Below are the code and all the weights of a small trained network. Each question names an input and a class and asks about switching units off, where a switched-off unit gives its printed mean instead of its output.

import numpy as np


def w(rows, s, z=0):
    codes = np.array(rows[::2]) - 128.0
    scale = np.full(codes.shape[1], s)
    scale[-1] = z or s
    return codes * scale


def norm(h):
    return h / np.sqrt((h * h).mean(-1, keepdims=True) + 1e-5)


def f(y):
    return y / 2 * (1 + np.tanh(0.7978845608 * (y + 0.044715 * y**3)))


def log_softmax(a):
    a = a - a.max(-1, keepdims=True)
    return a - np.log(np.exp(a).sum(-1, keepdims=True))


def net(x, mask):
    res = np.array(x, float).reshape(1, 5) / 4 @ E
    u = 0
    for l in range(3):
        y = f(norm(res) @ A[l][:, :-1].T + A[l][:, -1])
        res = res + np.where(mask[u : u + 4], y, B[l][:, -1]) @ B[l][:, :-1]
        u += 4
    return log_softmax(norm(res)[-1] @ U[:, :-1].T + U[:, -1])


A, B = {}, {}
E = w([
[67,120,149,225,187],'x0',
[2,142,46,146,136],'x1',
[83,66,142,59,165],'x2',
[85,123,178,153,48],'x3',
[145,232,175,152,121],'x4',
],0.0064)
A[0] = w([
[126,73,35,192,92,152],'L0N0',
[83,119,8,53,117,109],'L0N1',
[55,128,255,68,183,4],'L0N2',
[46,144,104,26,133,107],'L0N3',
],0.0069,0.0032)
B[0] = w([
[157,133,158,91,107,217],'L0N0',
[96,151,66,160,249,250],'L0N1',
[49,183,132,75,131,141],'L0N2',
[157,79,135,96,214,205],'L0N3',
],0.013,0.0024)
A[1] = w([
[76,130,237,108,162,237],'L1N0',
[91,55,199,145,84,254],'L1N1',
[144,186,167,161,73,49],'L1N2',
[98,104,1,72,152,37],'L1N3',
],0.0089,0.0008)
B[1] = w([
[156,193,62,92,94,205],'L1N0',
[152,111,73,133,156,197],'L1N1',
[145,174,151,63,123,221],'L1N2',
[122,140,251,114,127,252],'L1N3',
],0.012,0.0039)
A[2] = w([
[106,113,132,158,141,127],'L2N0',
[233,107,158,69,165,108],'L2N1',
[224,179,235,164,126,254],'L2N2',
[91,191,79,254,164,184],'L2N3',
],0.0083,0.0035)
B[2] = w([
[125,72,172,37,179,126],'L2N0',
[122,67,113,201,92,202],'L2N1',
[1,106,3,121,124,254],'L2N2',
[155,13,29,65,32,168],'L2N3',
],0.0067,0.008)
U = w([
[172,6,104,135,105,122],'0',
[85,83,161,126,248,184],'1',
[127,183,59,101,62,150],'2',
[186,157,232,196,136,2],'3',
],0.015,0.0087)

Each question gives the input, the list of numbers given to net, and the class t.
The units are the neurons (one row each of A and B). Each row of codes is followed by its name. A weight is (code - 128) times the scale printed after its matrix; where a second scale follows, it is the last column's (A, B and U).
mask holds one flag per neuron, layer by layer. A switched-off neuron (its flag False) gives its mean, the last column of its row in B, instead of its output. The means were averaged over made-up inputs and are rounded, as every weight is.
A unit's drop is (log p(t) with every unit on - log p(t) with that unit switched off) / (log p(t) with every unit on - log p(t) with every unit switched off).
The circuit of an input: a set's keep is (log p(t) with only the set's units on - log p(t) with every unit switched off) / (log p(t) with every unit on - log p(t) with every unit switched off). Starting from all 12 units, units are removed one at a time, each time the one whose removal leaves the highest keep (on an exact tie, the one counted first), for as long as the keep stays at least 0.8.
circuit, biggest first: the units of the circuit, biggest drop first
unit that matters most: the unit with the biggest drop
top k neurons: the k neurons with the biggest drops, biggest first
top k neurons in layer l: the k neurons of layer l with the biggest drops, biggest first
drop of u: that unit's drop, to one decimal
input [-5,8,-7,-8,-3], class 1: unit that matters most : L1N3
input [6,-3,0,-5,-7], class 0: circuit, biggest first : L0N1, L2N1
input [2,5,-4,-7,4], class 0: circuit, biggest first : L2N3, L1N2
input [4,-7,1,-5,-2], class 0: top 3 neurons : L1N3, L2N1, L0N1
input [3,8,-4,-4,7], class 0: circuit, biggest first : L2N3, L1N0
input [8,-7,6,-2,1], class 2: top 2 neurons : L1N0, L0N2
input [-4,-3,1,-5,-5], class 1: circuit, biggest first : L0N1, L1N3
input [6,0,7,-1,1], class 2: circuit, biggest first : L1N0, L0N1
input [7,8,2,2,6], class 2: circuit, biggest first : L2N3, L1N0
input [0,3,0,-7,7], class 0: top 2 neurons : L2N3, L1N2
input [7,1,-2,-8,4], class 0: top 2 neurons : L2N3, L1N3
input [-1,3,-4,-4,-8], class 1: top 2 neurons : L1N3, L0N1
input [4,2,-2,-3,0], class 0: top 2 neurons : L2N3, L1N3
input [4,-8,-4,5,0], class 2: circuit, biggest first : L2N2
input [-8,-2,7,-3,2], class 1: top 2 neurons in layer 0 : L0N1, L0N0
input [-6,5,2,3,-2], class 1: drop of L1N2 : 0.0
input [3,-8,-1,4,0], class 2: drop of L0N3 : 0.1
input [7,8,-4,-1,5], class 0: drop of L0N2 : 0.2
input [-6,1,-1,-5,3], class 1: top 2 neurons in layer 1 : L1N3, L1N0
input [8,-4,6,3,4], class 2: circuit, biggest first : L1N0
input [-8,-1,3,-7,0], class 1: circuit, biggest first : L0N1, L1N3
